Below is a small trained network, with its code and all its weights. Each question gives an input and a target symbol and asks what happens when units are switched off, that is, made to give their printed mean instead of their output.

import numpy as np


def w(rows, s, z=0):
    codes = np.array(rows[::2]) - 128.0
    scale = np.full(codes.shape[1], s)
    scale[-1] = z or s
    return codes * scale


def f(y):
    return np.maximum(y, 0)


def softmax(a):
    e = np.exp(a - a.max(-1, keepdims=True))
    return e / e.sum(-1, keepdims=True)


def log_softmax(a):
    a = a - a.max(-1, keepdims=True)
    return a - np.log(np.exp(a).sum(-1, keepdims=True))


def net(x, mask):
    ids = ['ΔΘΦαβζημ'.index(c) for c in x.split()]
    T = len(ids)
    res = E[ids] + P[:T]
    r = res
    for j in range(3):
        rows = slice(3 * j, 3 * j + 3)
        q, k, v = (r @ M[0][rows].T for M in (Q, K, V))
        z = softmax(np.where(np.tri(T) > 0, q @ k.T / 3**0.5, -1e9)) @ v
        o = O[0][rows]
        res = res + np.where(mask[j], z, o[:, -1]) @ o[:, :-1]
    y = f(res @ A[0][:, :-1].T + A[0][:, -1])
    res = res + np.where(mask[3:7], y, B[0][:, -1]) @ B[0][:, :-1]
    return log_softmax(res[-1] @ U[:, :-1].T + U[:, -1])


Q, K, V, O, A, B = {}, {}, {}, {}, {}, {}
E = w([
[193,120,185,151],'Δ',
[252,105,118,160],'Θ',
[94,173,17,181],'Φ',
[120,25,156,142],'α',
[57,151,126,140],'β',
[24,228,156,158],'ζ',
[202,58,71,155],'η',
[165,234,89,73],'μ',
],0.018)
P = w([
[91,106,152,110],'0',
[157,164,122,175],'1',
[114,93,142,103],'2',
[172,164,133,202],'3',
[113,102,121,111],'4',
[190,152,149,247],'5',
[112,125,111,101],'6',
],0.013)
Q[0] = w([
[155,143,251,223],'head 1',
[148,214,39,52],'head 1',
[158,113,171,215],'head 1',
[221,47,183,215],'head 2',
[155,81,49,1],'head 2',
[62,185,148,138],'head 2',
[112,76,56,58],'head 3',
[55,111,111,27],'head 3',
[72,192,58,239],'head 3',
],0.0099)
K[0] = w([
[149,67,202,190],'head 1',
[155,173,123,66],'head 1',
[186,99,102,176],'head 1',
[147,133,57,36],'head 2',
[247,219,131,210],'head 2',
[121,87,135,145],'head 2',
[111,52,82,219],'head 3',
[55,103,164,222],'head 3',
[109,168,65,101],'head 3',
],0.013)
V[0] = w([
[130,188,159,123],'head 1',
[157,82,113,93],'head 1',
[250,82,123,86],'head 1',
[41,89,119,228],'head 2',
[125,149,143,9],'head 2',
[144,174,180,202],'head 2',
[196,26,141,147],'head 3',
[254,151,146,106],'head 3',
[142,69,39,188],'head 3',
],0.0083)
O[0] = w([
[90,81,96,153,203],'head 1',
[132,187,176,112,112],'head 1',
[43,166,124,129,232],'head 1',
[103,31,102,179,84],'head 2',
[144,184,110,36,108],'head 2',
[98,162,166,211,173],'head 2',
[206,139,57,26,4],'head 3',
[253,92,206,171,248],'head 3',
[136,63,25,71,125],'head 3',
],0.0058,0.0025)
A[0] = w([
[16,175,137,103,200],'neuron 1',
[116,26,254,49,47],'neuron 2',
[139,75,148,87,77],'neuron 3',
[55,135,156,161,1],'neuron 4',
],0.0093,0.0045)
B[0] = w([
[58,45,212,1,253],'neuron 1',
[67,247,6,246,198],'neuron 2',
[143,155,28,178,165],'neuron 3',
[225,241,239,147,178],'neuron 4',
],0.0073,0.0056)
U = w([
[169,68,173,104,130],'Δ',
[152,41,123,97,126],'Θ',
[69,184,32,152,46],'Φ',
[74,38,111,155,179],'α',
[84,155,129,65,198],'β',
[66,122,174,136,3],'ζ',
[112,12,171,100,183],'η',
[103,218,137,202,121],'μ',
],0.011,0.006)

Each question gives the input, a string of symbols that net reads in full, and the target symbol t.
The units are the heads (3 rows each of Q, K, V and O) and the neurons (one row each of A and B). Each row of codes is followed by its name. A weight is (code - 128) times the scale printed after its matrix; where a second scale follows, it is the last column's (O, A, B and U).
mask holds one flag per unit, heads first, then neurons. A switched-off unit (its flag False) gives its mean, the last column of its rows in O or B, instead of its output. The means were averaged over made-up inputs and are rounded, as every weight is.
A unit's drop is (log p(t) with every unit on - log p(t) with that unit switched off) / (log p(t) with every unit on - log p(t) with every unit switched off).
The circuit of an input: a set's keep is (log p(t) with only the set's units on - log p(t) with every unit switched off) / (log p(t) with every unit on - log p(t) with every unit switched off). Starting from all 7 units, units are removed one at a time, each time the one whose removal leaves the highest keep (on an exact tie, the one counted first), for as long as the keep stays at least 0.8.
units of the circuit, in order: the units of the circuit, biggest drop first
k most important neurons: the k neurons with the biggest drops, biggest first
which heads matter: for each layer, one digit per head in row order, 1 if its drop is at least 0.15 and else 0, layers parted by /
drop of u: that unit's drop, to one decimal
input Φ μ μ μ μ μ Φ, target β: units of the circuit, in order	neuron 1; head 3; head 2
input α Θ α β μ Φ Φ, target α: units of the circuit, in order	neuron 1; head 2; head 3
input μ Θ μ, target Δ: units of the circuit, in order	head 3
input Θ μ β, target η: which heads matter	001
input Φ α α β, target β: units of the circuit, in order	head 3; neuron 1
input μ μ ζ, target ζ: which heads matter	001
input μ μ μ η, target μ: units of the circuit, in order	head 3; neuron 1
input μ μ β Θ μ μ Φ, target α: units of the circuit, in order	neuron 1; head 3
input μ Θ α μ μ μ α, target β: which heads matter	111
input μ η μ, target Θ: units of the circuit, in order	head 3; head 2
input Φ β Φ η ζ Θ, target Θ: which heads matter	011
input μ Θ Δ, target μ: which heads matter	001
input μ α Θ α α, target Φ: which heads matter	000
input μ μ μ α, target μ: 2 most important neurons	neuron 2; neuron 1
input α α μ α ζ, target ζ: drop of neuron 1	1.3
input Δ μ Φ α β, target η: drop of neuron 2	0.2
input μ β α μ α, target β: drop of head 2	0.6
